Below is a small trained network, with its code and all its weights. Each question gives an input and a target symbol and asks what happens when units are switched off, that is, made to give their printed mean instead of their output.

import numpy as np


def w(rows, s, z=0):
    codes = np.array(rows[::2]) - 128.0
    scale = np.full(codes.shape[1], s)
    scale[-1] = z or s
    return codes * scale


def f(y):
    return y / 2 * (1 + np.tanh(0.7978845608 * (y + 0.044715 * y**3)))


def softmax(a):
    e = np.exp(a - a.max(-1, keepdims=True))
    return e / e.sum(-1, keepdims=True)


def log_softmax(a):
    a = a - a.max(-1, keepdims=True)
    return a - np.log(np.exp(a).sum(-1, keepdims=True))


def net(x, mask):
    ids = ['εηξτφψω'.index(c) for c in x.split()]
    T = len(ids)
    res = E[ids] + P[:T]
    u = 0
    for l in range(3):
        r = res
        for j in range(3):
            rows = slice(2 * j, 2 * j + 2)
            q, k, v = (r @ M[l][rows].T for M in (Q, K, V))
            z = softmax(np.where(np.tri(T) > 0, q @ k.T / 2**0.5, -1e9)) @ v
            o = O[l][rows]
            res = res + np.where(mask[u + j], z, o[:, -1]) @ o[:, :-1]
        u += 3
        y = f(res @ A[l][:, :-1].T + A[l][:, -1])
        res = res + np.where(mask[u : u + 4], y, B[l][:, -1]) @ B[l][:, :-1]
        u += 4
    return log_softmax(res[-1] @ U[:, :-1].T + U[:, -1])


Q, K, V, O, A, B = {}, {}, {}, {}, {}, {}
E = w([
[120,58,47],'ε',
[121,182,52],'η',
[131,107,112],'ξ',
[184,158,216],'τ',
[254,43,105],'φ',
[64,150,154],'ψ',
[128,165,139],'ω',
],0.018)
P = w([
[3,40,94],'0',
[170,65,137],'1',
[158,73,142],'2',
[153,83,145],'3',
[143,90,145],'4',
[157,91,139],'5',
[138,97,138],'6',
[156,102,125],'7',
[165,95,123],'8',
[158,95,122],'9',
],0.0083)
Q[0] = w([
[165,89,206],'L0H0',
[45,234,164],'L0H0',
[115,227,87],'L0H1',
[127,212,125],'L0H1',
[254,24,115],'L0H2',
[181,129,57],'L0H2',
],0.01)
K[0] = w([
[101,51,163],'L0H0',
[213,139,134],'L0H0',
[159,154,101],'L0H1',
[180,203,103],'L0H1',
[140,174,1],'L0H2',
[117,176,99],'L0H2',
],0.0091)
V[0] = w([
[200,94,157],'L0H0',
[212,216,146],'L0H0',
[2,55,121],'L0H1',
[180,85,130],'L0H1',
[153,103,136],'L0H2',
[43,90,254],'L0H2',
],0.0076)
O[0] = w([
[38,150,199,199],'L0H0',
[128,67,250,3],'L0H0',
[253,75,82,154],'L0H1',
[82,40,54,216],'L0H1',
[217,164,171,175],'L0H2',
[230,118,70,137],'L0H2',
],0.005,0.0023)
A[0] = w([
[110,167,166,155],'L0N0',
[211,255,216,214],'L0N1',
[110,15,64,3],'L0N2',
[207,86,161,95],'L0N3',
],0.0085,0.0057)
B[0] = w([
[140,126,101,151],'L0N0',
[70,96,173,255],'L0N1',
[2,142,162,154],'L0N2',
[30,172,126,167],'L0N3',
],0.0091,0.008)
Q[1] = w([
[153,174,255],'L1H0',
[113,24,137],'L1H0',
[185,158,63],'L1H1',
[64,135,212],'L1H1',
[210,159,185],'L1H2',
[189,98,151],'L1H2',
],0.0078)
K[1] = w([
[158,74,254],'L1H0',
[54,89,138],'L1H0',
[204,111,153],'L1H1',
[118,13,108],'L1H1',
[87,122,38],'L1H2',
[91,176,138],'L1H2',
],0.0093)
V[1] = w([
[107,109,193],'L1H0',
[228,222,208],'L1H0',
[68,66,157],'L1H1',
[125,147,54],'L1H1',
[180,244,96],'L1H2',
[125,254,57],'L1H2',
],0.0064)
O[1] = w([
[94,2,183,222],'L1H0',
[212,142,143,43],'L1H0',
[144,124,95,232],'L1H1',
[203,144,151,132],'L1H1',
[179,149,162,1],'L1H2',
[157,165,162,23],'L1H2',
],0.0099,0.0047)
A[1] = w([
[166,125,170,66],'L1N0',
[93,103,254,3],'L1N1',
[152,110,63,8],'L1N2',
[132,95,98,176],'L1N3',
],0.0093,0.0062)
B[1] = w([
[100,254,216,129],'L1N0',
[160,122,45,254],'L1N1',
[121,186,96,126],'L1N2',
[227,124,207,176],'L1N3',
],0.0086,0.0096)
Q[2] = w([
[177,96,114],'L2H0',
[138,92,4],'L2H0',
[80,23,215],'L2H1',
[138,224,120],'L2H1',
[118,168,150],'L2H2',
[61,101,115],'L2H2',
],0.012)
K[2] = w([
[122,85,140],'L2H0',
[167,98,247],'L2H0',
[109,135,19],'L2H1',
[155,205,223],'L2H1',
[152,163,102],'L2H2',
[88,94,136],'L2H2',
],0.014)
V[2] = w([
[185,193,139],'L2H0',
[106,169,113],'L2H0',
[161,143,180],'L2H1',
[139,169,158],'L2H1',
[144,63,156],'L2H2',
[150,248,128],'L2H2',
],0.011)
O[2] = w([
[38,85,127,49],'L2H0',
[100,191,153,106],'L2H0',
[211,254,161,50],'L2H1',
[192,109,107,65],'L2H1',
[190,155,155,170],'L2H2',
[111,21,64,2],'L2H2',
],0.0036,0.018)
A[2] = w([
[125,212,87,254],'L2N0',
[228,134,137,33],'L2N1',
[255,159,151,103],'L2N2',
[80,124,201,185],'L2N3',
],0.0093,0.0034)
B[2] = w([
[254,156,132,150],'L2N0',
[104,116,171,113],'L2N1',
[67,89,182,125],'L2N2',
[127,176,136,253],'L2N3',
],0.0084,0.005)
U = w([
[58,162,130,56],'ε',
[133,105,125,54],'η',
[139,67,86,97],'ξ',
[169,53,255,253],'τ',
[75,211,198,80],'φ',
[194,148,97,228],'ψ',
[156,102,134,67],'ω',
],0.0099,0.0041)

Each question gives the input, a string of symbols that net reads in full, and the target symbol t.
The units are the heads (2 rows each of Q, K, V and O) and the neurons (one row each of A and B). Each row of codes is followed by its name. A weight is (code - 128) times the scale printed after its matrix; where a second scale follows, it is the last column's (O, A, B and U).
mask holds one flag per unit, layer by layer, with each layer's heads first. A switched-off unit (its flag False) gives its mean, the last column of its rows in O or B, instead of its output. The means were averaged over made-up inputs and are rounded, as every weight is.
A unit's drop is (log p(t) with every unit on - log p(t) with that unit switched off) / (log p(t) with every unit on - log p(t) with every unit switched off).
The circuit of an input: a set's keep is (log p(t) with only the set's units on - log p(t) with every unit switched off) / (log p(t) with every unit on - log p(t) with every unit switched off). Starting from the 12 units with the biggest drops (on a tie, the unit counted first), units are removed one at a time, each time the one whose removal leaves the highest keep (on an exact tie, the one counted first), for as long as the keep stays at least 0.8.
circuit, biggest first: the units of the circuit, biggest drop first
most important unit: the unit with the biggest drop
k most important neurons: the k neurons with the biggest drops, biggest first
top k neurons in layer l: the k neurons of layer l with the biggest drops, biggest first
heads that matter: for each layer, one digit per head in row order, 1 if its drop is at least 0.15 and else 0, layers parted by /
drop of u: that unit's drop, to one decimal
input ψ ξ τ ξ τ φ ω ξ τ ξ, target ψ: circuit, biggest first -> [L0N1 L1H0 L0H0]
input ψ η τ τ ξ φ τ φ, target ψ: heads that matter -> 110 / 100 / 010
input ξ ξ τ ψ τ ε τ η ε, target ε: circuit, biggest first -> [L0N2 L1H0]
input ψ ψ φ, target ψ: most important unit -> L0N3
input ε τ ψ ψ τ ξ τ ξ, target ε: circuit, biggest first -> [L0N2 L1H0 L0H0]
input φ φ ψ, target φ: heads that matter -> 010 / 100 / 001
input τ τ τ ξ ξ η ω, target τ: circuit, biggest first -> [L1H0 L0H0]
input φ ψ ξ φ, target φ: circuit, biggest first -> [L0N3 L0N2 L2H2 L1H0]
input ε τ ξ φ, target ε: 3 most important neurons -> [L0N2 L0N3 L1N1]
input φ τ τ ε φ, target ε: circuit, biggest first -> [L1H0 L0N2 L0N3]
input φ φ ξ τ ξ, target φ: 2 most important neurons -> [L1N1 L0N2]
input ξ τ ξ ξ τ φ ξ η η, target ψ: circuit, biggest first -> [L1H0 L2N0]
input ε τ ε ψ τ τ τ τ ξ, target ε: 2 most important neurons -> [L0N2 L1N1]
input ψ ε τ ψ ξ τ ξ τ ξ, target ψ: 2 most important neurons -> [L0N1 L2N0]
input τ ω τ η ξ, target τ: most important unit -> L0H0
input φ ξ ξ, target φ: 2 most important neurons -> [L0N2 L1N1]
input ψ ξ ξ τ ξ τ τ ψ ε, target ε: top 2 neurons in layer 1 -> [L1N1 L1N0]
input τ ξ τ τ ω, target τ: drop of L0N2 -> 0.1
input τ ω τ τ τ ξ, target τ: drop of L2N1 -> 0.0
input η ψ τ ξ ψ ξ τ ψ, target τ: drop of L1H0 -> 0.2
